Here is a tiny trained network, its code and every weight. The questions are about switching its units off for an input and a target symbol, where a switched-off unit gives its printed mean instead of its output.

import numpy as np


def w(rows, s, z=0):
    codes = np.array(rows[::2]) - 128.0
    scale = np.full(codes.shape[1], s)
    scale[-1] = z or s
    return codes * scale


def norm(h):
    return h / np.sqrt((h * h).mean(-1, keepdims=True) + 1e-5)


def f(y):
    return y / 2 * (1 + np.tanh(0.7978845608 * (y + 0.044715 * y**3)))


def softmax(a):
    e = np.exp(a - a.max(-1, keepdims=True))
    return e / e.sum(-1, keepdims=True)


def log_softmax(a):
    a = a - a.max(-1, keepdims=True)
    return a - np.log(np.exp(a).sum(-1, keepdims=True))


def net(x, mask):
    ids = ['δζηξσφ'.index(c) for c in x.split()]
    T = len(ids)
    res = E[ids] + P[:T]
    u = 0
    for l in range(3):
        q, k, v = (norm(res) @ M[l].T for M in (Q, K, V))
        z = softmax(np.where(np.tri(T) > 0, q @ k.T / 2**0.5, -1e9)) @ v
        res = res + np.where(mask[u], z, O[l][:, -1]) @ O[l][:, :-1]
        u += 1
        y = f(norm(res) @ A[l][:, :-1].T + A[l][:, -1])
        res = res + np.where(mask[u : u + 8], y, B[l][:, -1]) @ B[l][:, :-1]
        u += 8
    return log_softmax(norm(res)[-1] @ U[:, :-1].T + U[:, -1])


Q, K, V, O, A, B = {}, {}, {}, {}, {}, {}
E = w([
[188,133,146,80,149,100,201,89,173],'δ',
[156,91,142,174,160,70,96,92,78],'ζ',
[161,130,155,175,107,154,76,132,190],'η',
[5,81,110,122,121,146,105,182,75],'ξ',
[121,201,81,74,138,130,198,144,116],'σ',
[163,85,102,148,149,133,36,55,141],'φ',
],0.017)
P = w([
[127,148,90,70,24,79,77,146,108],'0',
[96,167,110,194,117,203,189,26,117],'1',
[179,180,164,77,104,189,111,150,84],'2',
[109,143,154,199,139,164,205,67,154],'3',
[177,164,146,97,120,140,123,171,109],'4',
[99,136,161,196,155,169,197,86,164],'5',
[161,152,123,108,137,109,128,176,132],'6',
[105,138,149,195,167,163,189,88,165],'7',
[127,137,80,100,140,82,142,157,169],'8',
[115,171,130,203,245,154,130,149,180],'9',
[188,131,99,116,106,136,163,160,97],'10',
],0.011)
Q[0] = w([
[104,136,109,131,80,136,115,165,127],'L0H1',
[129,145,153,163,2,89,155,171,173],'L0H1',
],0.0085)
K[0] = w([
[61,136,76,165,22,121,101,185,109],'L0H1',
[99,253,248,180,94,138,133,197,178],'L0H1',
],0.0042)
V[0] = w([
[115,66,183,128,254,104,167,196,5],'L0H1',
[46,139,181,181,172,178,63,127,114],'L0H1',
],0.0036)
O[0] = w([
[254,233,98,75,152,136,154,72,168,1],'L0H1',
[167,23,32,137,175,179,25,193,160,86],'L0H1',
],0.0077,0.00027)
A[0] = w([
[157,123,105,133,189,119,175,153,65,156],'L0N1',
[98,99,169,119,172,89,50,18,63,208],'L0N2',
[113,41,72,124,108,209,76,183,158,66],'L0N3',
[134,210,95,136,188,203,101,98,83,102],'L0N4',
[102,151,126,114,3,59,69,160,101,64],'L0N5',
[95,106,158,167,183,200,211,47,138,163],'L0N6',
[210,147,95,38,142,192,94,117,245,72],'L0N7',
[196,66,128,67,54,123,129,131,163,5],'L0N8',
],0.0063,0.0028)
B[0] = w([
[146,101,98,127,74,133,129,184,156,175],'L0N1',
[172,87,185,76,143,136,172,152,168,254],'L0N2',
[254,130,55,143,150,100,167,147,154,180],'L0N3',
[101,119,163,155,124,128,177,127,137,156],'L0N4',
[130,140,163,116,122,137,143,113,41,143],'L0N5',
[107,125,134,178,161,195,160,164,110,217],'L0N6',
[43,98,192,132,64,154,52,174,120,159],'L0N7',
[138,159,126,134,85,156,104,93,146,122],'L0N8',
],0.0092,0.0059)
Q[1] = w([
[140,90,97,147,123,13,107,92,1],'L1H1',
[149,132,112,167,198,158,63,83,132],'L1H1',
],0.0064)
K[1] = w([
[137,65,141,151,179,107,133,144,2],'L1H1',
[177,39,92,100,105,130,93,166,161],'L1H1',
],0.0063)
V[1] = w([
[170,110,116,166,126,114,30,124,151],'L1H1',
[219,42,254,98,213,97,173,82,108],'L1H1',
],0.0037)
O[1] = w([
[3,241,199,163,139,87,171,44,59,91],'L1H1',
[185,253,42,226,104,101,17,122,136,255],'L1H1',
],0.0063,0.0038)
A[1] = w([
[87,74,86,130,65,140,118,222,121,253],'L1N1',
[116,107,99,222,201,203,104,92,140,166],'L1N2',
[55,152,93,163,196,182,188,163,73,59],'L1N3',
[107,128,155,52,91,52,59,94,65,49],'L1N4',
[113,70,101,179,76,54,129,137,188,132],'L1N5',
[129,102,105,154,94,153,37,133,136,118],'L1N6',
[55,254,49,122,31,121,43,151,57,65],'L1N7',
[95,145,151,155,86,216,86,65,162,127],'L1N8',
],0.0067,0.0026)
B[1] = w([
[181,176,183,117,152,123,144,100,139,199],'L1N1',
[111,151,132,116,121,167,246,120,134,253],'L1N2',
[173,93,167,171,143,102,111,81,138,191],'L1N3',
[135,47,146,165,105,175,142,141,86,141],'L1N4',
[143,165,109,62,127,136,105,160,130,149],'L1N5',
[125,124,153,133,187,64,176,97,90,159],'L1N6',
[94,140,227,106,143,132,144,144,71,152],'L1N7',
[160,123,158,122,126,68,147,130,105,150],'L1N8',
],0.011,0.0063)
Q[2] = w([
[152,114,54,196,114,93,226,108,142],'L2H1',
[84,160,81,220,255,206,253,134,252],'L2H1',
],0.0084)
K[2] = w([
[196,152,165,130,189,63,44,238,142],'L2H1',
[71,171,110,10,192,2,100,133,204],'L2H1',
],0.0072)
V[2] = w([
[97,240,149,80,107,132,183,227,114],'L2H1',
[67,118,133,170,37,142,117,57,254],'L2H1',
],0.0081)
O[2] = w([
[122,105,94,138,105,192,94,45,114,155],'L2H1',
[158,76,159,178,141,164,253,118,76,2],'L2H1',
],0.015,0.0074)
A[2] = w([
[92,128,244,109,130,102,197,171,85,70],'L2N1',
[128,174,140,153,143,155,110,75,182,86],'L2N2',
[159,117,124,137,156,62,131,140,119,167],'L2N3',
[98,16,248,61,70,102,85,144,113,145],'L2N4',
[104,185,130,140,182,125,142,210,141,96],'L2N5',
[60,78,112,172,146,167,125,84,180,4],'L2N6',
[143,219,213,107,158,137,142,148,106,36],'L2N7',
[121,104,128,105,103,138,205,103,89,206],'L2N8',
],0.012,0.0038)
B[2] = w([
[87,104,68,157,45,88,89,107,122,203],'L2N1',
[149,117,151,74,156,102,126,150,94,240],'L2N2',
[109,166,130,101,157,142,123,123,177,226],'L2N3',
[92,79,173,139,83,180,132,56,6,207],'L2N4',
[142,77,132,129,123,140,133,87,119,239],'L2N5',
[106,117,126,158,100,82,137,174,86,188],'L2N6',
[129,97,174,99,145,163,129,117,105,254],'L2N7',
[135,174,125,127,128,143,81,157,147,163],'L2N8',
],0.016,0.0065)
U = w([
[94,162,54,248,157,212,184,192,122,215],'δ',
[89,120,77,144,157,28,161,241,32,110],'ζ',
[55,41,68,195,90,73,175,105,218,152],'η',
[122,202,2,133,79,106,52,190,213,225],'ξ',
[177,122,210,35,214,224,136,98,137,3],'σ',
[79,68,84,161,61,174,47,58,7,113],'φ',
],0.0057,0.0055)

Each question gives the input, a string of symbols that net reads in full, and the target symbol t.
The units are the heads (2 rows each of Q, K, V and O) and the neurons (one row each of A and B). Each row of codes is followed by its name. A weight is (code - 128) times the scale printed after its matrix; where a second scale follows, it is the last column's (O, A, B and U).
mask holds one flag per unit, layer by layer, with each layer's heads first. A switched-off unit (its flag False) gives its mean, the last column of its rows in O or B, instead of its output. The means were averaged over made-up inputs and are rounded, as every weight is.
A unit's drop is (log p(t) with every unit on - log p(t) with that unit switched off) / (log p(t) with every unit on - log p(t) with every unit switched off).
The circuit of an input: a set's keep is (log p(t) with only the set's units on - log p(t) with every unit switched off) / (log p(t) with every unit on - log p(t) with every unit switched off). Starting from the 12 units with the biggest drops (on a tie, the unit counted first), units are removed one at a time, each time the one whose removal leaves the highest keep (on an exact tie, the one counted first), for as long as the keep stays at least 0.8.
circuit, biggest first: the units of the circuit, biggest drop first
unit that matters most: the unit with the biggest drop
k most important neurons: the k neurons with the biggest drops, biggest first
top k neurons in layer l: the k neurons of layer l with the biggest drops, biggest first
input η η φ η ζ ξ ζ ζ, target σ: 3 most important neurons => (L1N2, L0N6, L0N5)
input φ ξ η η ζ ξ ξ, target ξ: circuit, biggest first => (L0N3, L0H1, L2H1)
input ζ ζ ξ σ, target ξ: circuit, biggest first => (L2H1, L2N4)
input ζ η ξ ζ δ, target φ: circuit, biggest first => (L0N7, L2N4)
input ξ ξ ζ σ ξ, target ξ: circuit, biggest first => (L0N3, L0H1, L2N4)
input η ζ φ ζ ζ ξ ξ ζ φ δ, target η: circuit, biggest first => (L2H1, L2N1, L0N7, L2N4)
input η δ ζ ξ, target σ: top neuron in layer 0 => (L0N5)
input φ σ η ζ η δ δ δ φ ξ φ, target ξ: circuit, biggest first => (L2N7, L2N4)
input δ ζ η σ, target ζ: top 2 neurons in layer 2 => (L2N2, L2N6)
input η ζ ζ, target σ: top 2 neurons in layer 1 => (L1N2, L1N7)
input ζ η ζ ζ η φ, target ζ: circuit, biggest first => (L2N6, L2N2, L1N1, L2N4)
input ζ σ ζ ζ δ σ σ ξ ζ σ ξ, target σ: 2 most important neurons => (L0N3, L1N1)
input η δ ζ σ φ η, target η: top 2 neurons in layer 2 => (L2N1, L2N5)
input δ η φ η ζ δ δ ξ σ φ η, target ξ: top 2 neurons in layer 0 => (L0N3, L0N6)
input δ ξ φ ζ η η, target ζ: 4 most important neurons => (L2N2, L2N6, L0N2, L1N2)
input η ξ σ ζ ζ σ ξ ξ η φ, target ζ: 2 most important neurons => (L2N6, L1N2)
input ζ ζ η ζ σ, target φ: unit that matters most => L1N7
input ξ ξ ζ ξ η ξ, target ζ: top 2 neurons in layer 0 => (L0N2, L0N7)
input ζ ζ ζ ζ ζ σ ζ φ φ δ, target η: top 2 neurons in layer 0 => (L0N6, L0N2)
input ζ φ η, target φ: unit that matters most => L2N1
input ζ φ σ ξ φ ξ, target η: 4 most important neurons => (L0N2, L0N6, L2N1, L1N2)
input ζ φ φ, target σ: 3 most important neurons => (L0N3, L0N2, L0N7)
input σ ζ δ δ, target δ: 2 most important neurons => (L1N4, L0N5)
input φ ζ η ζ η ζ σ φ η ξ, target ζ: top 2 neurons in layer 0 => (L0N6, L0N3)
